Here is a tiny trained network, its code and every weight. The questions are about switching its units off for an input and a class, where a switched-off unit gives its printed mean instead of its output.

import numpy as np


def w(rows, s, z=0):
    codes = np.array(rows[::2]) - 128.0
    scale = np.full(codes.shape[1], s)
    scale[-1] = z or s
    return codes * scale


def f(y):
    return np.maximum(y, 0)


def log_softmax(a):
    a = a - a.max(-1, keepdims=True)
    return a - np.log(np.exp(a).sum(-1, keepdims=True))


def net(x, mask):
    res = np.array(x, float).reshape(1, 8) / 4 @ E
    y = f(res @ A[0][:, :-1].T + A[0][:, -1])
    res = res + np.where(mask, y, B[0][:, -1]) @ B[0][:, :-1]
    return log_softmax(res[-1] @ U[:, :-1].T + U[:, -1])


A, B = {}, {}
E = w([
[97,169,97,253],'x0',
[128,128,128,128],'x1',
[216,216,158,160],'x2',
[128,128,128,128],'x3',
[128,127,127,128],'x4',
[128,126,127,127],'x5',
[129,127,127,129],'x6',
[117,209,58,51],'x7',
],0.016)
A[0] = w([
[244,151,119,150,192],'N0',
[95,107,154,197,230],'N1',
[240,183,161,142,155],'N2',
[127,93,194,96,252],'N3',
[155,159,113,2,219],'N4',
[198,66,176,89,213],'N5',
[121,126,98,74,117],'N6',
[83,202,8,150,35],'N7',
],0.013,0.0035)
B[0] = w([
[187,197,164,145,220],'N0',
[131,73,111,187,207],'N1',
[151,249,124,130,240],'N2',
[103,90,165,76,204],'N3',
[143,135,65,85,251],'N4',
[119,172,183,72,226],'N5',
[160,86,111,98,174],'N6',
[87,124,202,91,205],'N7',
],0.016,0.018)
U = w([
[31,68,180,80,205],'0',
[120,150,207,101,135],'1',
[120,55,4,95,161],'2',
[172,150,30,108,1],'3',
[92,29,82,193,153],'4',
[176,123,126,220,66],'5',
],0.014,0.0046)

Each question gives the input, the list of numbers given to net, and the class t.
The units are the neurons (one row each of A and B). Each row of codes is followed by its name. A weight is (code - 128) times the scale printed after its matrix; where a second scale follows, it is the last column's (A, B and U).
mask holds one flag per neuron, in row order. A switched-off neuron (its flag False) gives its mean, the last column of its row in B, instead of its output. The means were averaged over made-up inputs and are rounded, as every weight is.
A unit's drop is (log p(t) with every unit on - log p(t) with that unit switched off) / (log p(t) with every unit on - log p(t) with every unit switched off).
The circuit of an input: a set's keep is (log p(t) with only the set's units on - log p(t) with every unit switched off) / (log p(t) with every unit on - log p(t) with every unit switched off). Starting from all 8 units, units are removed one at a time, each time the one whose removal leaves the highest keep (on an exact tie, the one counted first), for as long as the keep stays at least 0.8.
circuit, biggest first: the units of the circuit, biggest drop first
most important unit: the unit with the biggest drop
k most important neurons: the k neurons with the biggest drops, biggest first
drop of u: that unit's drop, to one decimal
input [1,2,7,-4,4,-2,8,-5], class 5: circuit, biggest first : (N7; N1)
input [-6,0,1,5,-6,8,5,8], class 3: 2 most important neurons : (N1; N3)
input [-6,6,-3,-5,5,-8,-7,1], class 2: most important unit : N4
input [5,-2,0,7,-5,2,1,7], class 0: circuit, biggest first : (N7; N2)
input [2,-5,0,5,-1,4,0,-6], class 4: circuit, biggest first : (N2; N1)
input [0,0,-2,7,6,4,7,6], class 2: 2 most important neurons : (N4; N5)
input [-1,2,0,-6,7,-2,-4,0], class 0: 3 most important neurons : (N2; N0; N4)
input [7,-3,-8,-4,-6,-2,3,-1], class 4: 2 most important neurons : (N1; N5)
input [-5,-5,6,-7,1,4,1,1], class 3: 2 most important neurons : (N4; N7)
input [0,-5,-1,8,3,2,-5,3], class 2: circuit, biggest first : (N2; N5)
input [-7,-3,-1,-6,5,-8,-5,3], class 2: circuit, biggest first : (N4; N2)
input [-7,6,0,5,3,-7,8,6], class 2: 2 most important neurons : (N2; N0)
input [0,4,3,-3,7,-6,8,5], class 3: 3 most important neurons : (N5; N4; N3)
input [4,2,-4,8,4,-6,-2,2], class 0: most important neuron : (N7)
input [-8,-7,0,5,-4,-2,-5,-4], class 0: 3 most important neurons : (N2; N0; N3)
input [-8,4,-1,6,-7,4,7,-1], class 0: 2 most important neurons : (N5; N2)
input [7,-4,-3,4,4,-1,7,2], class 0: drop of N7 : 1.2
input [-7,4,2,-3,3,-3,4,4], class 3: drop of N4 : 0.6
input [3,-7,-4,-5,4,-6,-5,-2], class 4: drop of N2 : 0.0
input [1,7,5,-6,-4,-2,7,-5], class 5: most important unit : N7
input [1,-5,7,-7,-2,6,-8,-8], class 5: 2 most important neurons : (N1; N7)
